[.05,.03,.02,-.76,-.19,-.37,-.08,-.13,.15,.02,.00,-.04,.06,.12,-.23,-.17,.01,.02] : (67)
[.10,.06,.01,-.12,-.05,.19,.16,-.10,.05,-.02,-.15,.04,.39,.00,-.19,-.25,.00,.00] : (61)
[.06,-.03,-.02,-.07,.09,-.07,-.22,.30,-.02,-.01,.00,-.05,-.12,-.08,.13,.17,-.19,-.01] : (63)
[.08,.04,-.07,-.14,-.04,.08,.05,.02,.11,.04,.12,-.05,.08,.04,-.03,-.03,.05,.10] : (67)
[.11,.01,.06,.04,-.01,-.02,.02,-.02,-.02,-.04,.11,-.03,.13,.05,-.01,-.05,-.04,.10] : (66)
[.07,-.01,.00,-.45,-.03,-.13,-.05,-.26,.21,.02,-.04,-.06,.18,.05,-.07,-.19,-.03,-.06] : (55)
[.08,.01,-.03,-.24,-.04,-.17,.03,-.01,.11,.13,-.04,-.05,.20,-.08,.09,-.08,-.31,-.04] : (55)
[-.11,.01,-.08,-.22,.03,.11,.06,.01,.08,.03,.03,-.01,.31,-.05,-.11,-.16,-.08,.01] : (61)
[.15,-.03,.00,-.44,-.03,-.22,-.04,-.05,.10,-.02,.01,-.12,.05,.04,-.06,-.11,-.18,.01] : (59)
[.09,.05,-.01,-.10,-.12,-.09,.04,-.20,.13,.00,-.01,-.03,.12,.05,-.08,-.09,.04,.10] : (61)
[.02,.02,.01,-.22,-.05,-.03,-.07,-.12,.14,.00,.07,.01,.08,.03,-.24,-.16,-.02,-.15] : (54)
[.04,.02,-.04,-.21,.02,-.24,-.10,.01,.13,-.03,-.05,-.06,.07,.02,-.02,-.06,-.15,-.07] : (59)

[-.37,-.10,.15,.37,-.09,-.48,-.04,.48,.40,.29,-.06,.18,.48,.40,-.25,.04,.10,-.14] : (266)
[.07,.11,-.05,-.01,-.03,.17,-.03,-.02,-.03,-.06,-.05,-.02,-.08,-.02,.05,-.06,-.02,-.03] : (272)
[-.02,.16,-.03,.01,.07,.06,-.06,-.02,-.02,.02,-.02,.01,-.16,.01,.17,-.05,.05,.01] : (272)
[-.08,.14,.00,.05,.00,-.11,-.06,.05,.19,-.06,-.06,.00,-.05,.05,.04,.01,.03,.07] : (266)
[-.02,.07,-.05,.07,.00,-.20,-.01,.00,.09,.01,-.01,.00,-.11,-.03,.11,-.04,.08,.08] : (266)
[.13,.09,-.06,.08,.00,.06,-.11,-.09,.15,-.08,-.06,-.05,-.09,.01,.10,-.01,.04,.11] : (273)
[-.03,.22,-.06,.03,.03,-.06,-.02,-.10,.09,-.04,-.01,.02,-.11,-.08,.12,-.05,.04,.10] : (273)
[-.01,.09,-.02,.07,.02,.08,-.01,-.03,.07,.03,.00,-.01,-.07,-.03,.23,-.10,.01,.06] : (272)
[-.12,.27,-.07,.04,.03,.01,-.07,-.05,.07,-.08,-.03,-.04,-.15,.04,.13,.03,.06,.08] : (273)
[-.11,.07,.03,.12,-.01,-.13,-.04,.04,.21,-.06,-.03,-.02,-.07,.12,.03,-.04,.09,.11] : (266)
[-.19,.04,-.12,-.05,-.01,.06,-.04,-.05,-.15,-.09,-.09,-.10,-.27,.03,.08,-.01,.02,.02] : (266)
[-.19,.09,-.06,.00,.00,-.09,-.03,-.03,-.07,-.03,-.07,-.06,-.29,.02,.21,-.04,.08,.11] : (266)
[-.01,.17,-.06,.00,.02,.03,-.02,.00,.09,-.07,-.08,-.09,-.13,.08,.11,-.01,.07,.05] : (266)
[-.07,.11,-.05,.04,.00,-.04,-.05,-.14,.03,-.02,-.09,-.04,-.17,.03,.16,-.01,.14,.09] : (266)
[-.11,.20,-.10,.01,.05,-.06,-.07,-.07,-.02,-.10,-.11,-.11,-.29,.07,.24,-.01,.08,.12] : (266)
[.16,.24,-.13,-.07,.10,.32,-.03,-.19,-.05,-.12,.03,-.06,-.15,-.13,.20,-.12,-.01,.00] : (272)
[-.17,.26,-.11,.11,.08,-.23,-.04,.09,.07,-.02,-.15,-.06,-.27,.15,.18,-.07,.13,.08] : (273)
[-.14,.24,-.01,.09,.09,-.06,-.07,.03,.22,-.02,-.08,.02,.01,.07,-.02,.02,.01,.09] : (273)
[-.22,.17,-.06,.16,.00,-.14,-.10,.10,.29,.05,-.14,-.02,-.17,.20,.10,-.02,.12,.12] : (266)
[-.10,.09,.06,.08,-.05,.02,-.05,.03,.12,.00,-.10,.00,-.11,.09,.08,-.03,.07,.06] : (266)
[-.01,.15,-.03,.07,.08,.06,-.11,.03,.07,.00,-.03,.02,-.11,.06,-.03,.03,.01,.09] : (272)
[-.04,.18,-.04,.09,.04,-.10,-.01,.04,.19,.06,.00,.07,.04,.07,.01,.08,.05,.00] : (273)
[-.07,.24,-.11,-.01,-.03,.24,-.04,-.01,.17,-.02,-.06,-.03,-.06,-.03,.09,.13,.06,-.05] : (266)
[.08,.10,-.02,.04,.05,.16,-.05,.01,.12,-.01,.02,.01,.01,.12,.01,.01,-.03,-.02] : (272)
[-.06,.24,-.03,.01,.05,.00,-.03,-.06,.02,-.08,-.04,-.05,-.22,.00,.17,-.05,.06,.11] : (273)
[-.11,.26,-.04,.00,-.04,.14,-.04,.06,.12,-.13,-.12,-.03,-.14,.03,.17,-.01,.09,.07] : (266)
[-.09,.26,-.07,-.11,.04,.13,.00,-.11,-.09,-.04,-.03,-.06,-.29,-.04,.18,-.04,.07,.01] : (266)
[.00,.27,-.07,.04,.05,.00,-.03,-.01,.18,-.09,-.06,.03,-.17,.07,.08,.01,.07,-.03] : (273)
[.06,.17,-.05,.00,.04,.09,-.01,-.14,.08,-.09,-.02,-.07,-.11,-.01,.07,-.07,.00,.08] : (272)
[-.02,.33,-.16,-.09,.05,.16,-.10,-.17,-.02,-.05,-.07,-.10,-.31,-.03,.24,-.02,.06,.06] : (266)
[-.16,.18,-.02,.03,.00,-.18,-.02,.13,.13,.06,-.04,.03,.04,.06,.07,.05,.06,-.03] : (273)
[.00,.19,-.07,.00,.00,.10,-.03,-.01,.08,-.03,-.05,.00,-.08,.05,-.01,.03,.06,-.06] : (273)
[-.08,.07,-.02,.04,.01,.02,-.01,-.05,.00,.00,-.03,-.03,-.15,.05,.09,-.04,.03,.12] : (272)
[-.07,.15,-.06,.02,.00,-.03,-.03,-.09,.02,-.10,-.05,-.04,-.22,.04,.09,.02,.01,.07] : (266)
[.00,.21,-.01,.07,.01,.04,-.07,.04,.17,.01,-.06,.04,-.02,.06,.04,-.03,.05,.03] : (266)
[-.03,.20,-.12,-.09,.03,.21,-.04,-.18,-.10,-.15,-.12,-.11,-.34,-.10,.27,-.09,.15,.10] : (266)
[-.15,.08,-.02,.04,.02,-.06,-.04,.00,.09,.01,-.10,-.01,-.12,.09,.05,.00,.06,.02] : (266)
[.02,.13,-.04,.03,.07,.11,-.02,-.15,.02,-.09,-.11,-.01,-.10,-.03,.10,-.14,.03,.17] : (272)
[-.15,.27,-.04,.08,.00,-.02,-.02,.14,.19,.03,-.04,.01,.02,.14,-.08,.10,.05,.00] : (273)
[-.03,.19,-.09,.08,.02,-.09,-.08,-.03,.06,-.07,-.05,-.15,-.18,.05,.22,-.05,.01,.05] : (266)
[-.14,.09,.02,.13,-.04,-.21,-.04,.11,.10,.01,-.09,.00,-.09,.07,.12,-.04,.09,.15] : (266)
[-.08,.23,.04,.00,.05,-.03,-.04,-.01,.06,-.03,-.05,-.07,-.09,.01,.08,-.02,.01,.03] : (273)
[-.04,.06,.00,.09,-.02,-.04,-.07,.00,.10,-.15,-.04,-.03,-.07,.04,.04,-.04,.03,.06] : (266)
[.04,.15,-.01,.00,.00,.18,.22,.19,.14,-.06,.00,-.01,.08,.02,-.04,-.06,-.14,-.05] : (272)
[.03,.24,-.09,-.02,.04,.17,-.10,-.10,.10,.09,-.05,.00,-.16,.00,.12,-.02,.08,.02] : (266)

[-.02,-.02,-.32,-.03,-.05,.06,.06,.00,-.13,.01,-.01,-.07,-.02,.03,.00,.02,.00,-.06] : GD
[.00,.01,-.20,.06,.09,.14,-.02,-.10,-.03,-.03,.05,.01,.03,.08,-.04,.34,.01,-.16] : RN
[.02,.03,-.20,-.06,.02,.04,.06,.02,-.03,.00,-.06,-.01,-.01,-.02,.00,.09,.02,-.05] : GD
[.01,.01,-.22,-.06,.03,.09,.08,-.03,-.06,.00,-.03,-.01,-.01,.05,.00,.13,.00,-.06] : GD
[-.03,.01,.15,-.05,.01,.01,-.01,-.04,-.05,-.01,.05,.06,.00,.06,-.06,.12,-.02,.02] : RN
[-.07,-.01,-.05,.03,.01,.03,.03,-.02,-.03,-.02,.06,-.02,-.04,.06,-.03,.07,.01,-.04] : GD
[-.01,-.09,-.01,-.05,.18,.02,-.01,-.01,-.08,-.01,.04,.08,.01,-.01,-.03,.12,.00,-.05] : RN
[.00,.03,-.16,-.07,.04,.03,.05,-.04,-.06,.00,-.02,-.01,-.02,.04,-.02,.14,.01,-.05] : GD
[-.02,-.06,.17,-.08,.12,.04,-.04,-.01,-.10,-.04,-.03,.08,-.01,.05,-.06,.26,-.01,-.01] : RN
[.00,.00,-.17,-.04,.09,.02,.02,-.04,-.09,.00,-.03,.01,-.01,-.04,-.02,.18,-.03,-.08] : RN
[.00,.00,-.07,-.09,.08,.02,.06,.02,-.04,.00,.00,.07,-.04,.03,-.01,.16,.01,-.06] : GD
[.04,.04,-.24,-.10,.05,.05,.04,.04,-.07,.00,-.08,.04,-.02,.01,-.01,.11,.01,-.05] : GD
[.02,.00,-.14,.01,.06,.01,-.01,-.04,-.01,.02,-.03,-.02,.00,-.03,.04,.01,-.01,-.07] : GD
[-.04,-.08,.45,.00,.07,-.01,-.06,.00,-.06,-.02,.06,.05,.03,.12,-.03,.16,-.04,.15] : Hb
[.00,.00,-.07,.01,.00,.04,.00,-.01,-.03,.00,.01,-.05,.00,.03,.05,.05,.00,-.03] : GD
[-.03,.05,.45,.13,-.01,-.05,-.12,-.07,.21,-.05,.03,.14,.03,-.06,.02,.13,.01,.03] : Hb
[-.03,-.05,.34,-.04,.08,-.04,-.05,-.01,.07,-.01,-.02,.06,.03,-.01,.00,.21,.01,.03] : RN
[-.01,-.01,-.11,.03,-.04,.05,.00,-.02,-.01,.06,.02,-.03,.01,.00,-.01,.00,.02,-.05] : GD
[-.01,-.07,.45,-.01,.07,-.03,-.03,-.01,-.10,-.01,.12,.03,.01,.11,-.03,.09,.00,.12] : Gn
[-.02,-.06,-.06,-.06,.10,.09,-.02,-.02,-.10,-.02,-.02,.06,-.02,-.02,-.01,.18,-.03,-.07] : RN
[-.01,.02,-.03,-.04,.03,-.01,.01,.03,.01,.00,-.04,.00,.00,-.01,-.02,.07,-.01,-.01] : GD
[-.01,.01,-.26,-.11,.05,.07,.11,.01,-.06,.00,-.13,.01,-.01,.02,-.02,.27,.03,-.08] : GD
[-.05,.00,.01,-.08,.07,.07,-.01,-.04,.00,-.02,-.06,.06,.02,.00,.01,.26,-.01,-.05] : RN
[.00,-.07,.16,-.16,.14,.03,-.03,.03,-.08,-.03,-.05,.10,.02,-.08,-.05,.30,-.02,-.03] : RN
[.01,-.02,.06,.04,.07,.01,-.08,-.03,.03,-.03,.04,.11,.04,-.07,.00,.16,.00,-.09] : Hb
[-.03,-.07,.05,-.04,.08,.02,-.01,.00,-.09,.01,.03,.04,.03,.02,-.06,.11,.00,.02] : RN
[-.05,-.06,-.07,-.08,.08,.06,-.06,-.02,-.13,.00,.06,.04,.02,-.05,-.04,.07,-.02,-.05] : RN
[.01,.02,-.10,-.07,.03,.04,.03,.01,-.03,.01,.02,.03,-.02,.02,.01,.11,.01,-.04] : GD
[-.03,-.05,-.02,.01,.01,.11,-.05,-.04,-.06,-.04,.01,.01,.04,.00,-.04,.12,-.02,-.03] : RN
[-.01,.03,-.28,-.07,.05,.09,.08,.01,-.04,.02,-.08,.00,-.02,-.05,.00,.15,.05,-.09] : GD
[.00,.02,-.33,-.07,.04,.05,.08,.03,-.07,.01,-.04,-.03,-.06,-.01,.02,.07,.01,-.12] : GD
[.00,.01,-.17,-.02,.01,.01,.02,.00,-.01,.01,-.03,-.02,.00,-.02,-.02,-.03,-.01,-.04] : GD
[-.05,-.08,.06,-.24,.18,.09,.01,.01,-.14,-.03,-.13,.14,.01,.00,-.03,.45,-.02,-.03] : RN
[.00,-.01,-.17,.08,.00,.01,.03,.00,-.10,.01,.07,-.08,-.02,.01,-.02,-.12,.01,-.07] : GD
[.00,-.08,.07,.06,.07,.00,-.08,-.03,-.09,-.04,.12,.03,.04,-.01,-.05,.01,-.01,-.04] : RN

[-.18,.14,.05,.04,.02,.03,.11,.01,.01,.00,-.04,-.02,-.16,.01,-.03,-.34,.05,.04] : X
[-.19,.25,-.07,-.03,-.03,.03,.08,.05,-.12,-.02,.04,-.01,.11,.02,.07,.17,.21,-.03] : J
[-.01,-.01,.05,.00,.01,.02,.01,.00,.07,-.01,-.07,-.04,.00,.00,.06,-.14,-.13,.01] : L
[-.36,.11,-.13,-.06,.03,.02,.00,-.02,-.05,.08,-.05,-.01,-.15,-.03,-.13,-.33,.14,.02] : V
[-.06,-.07,.17,.02,.01,.05,.08,.01,-.01,-.08,.03,-.02,-.13,.02,.04,.01,.02,.07] : X
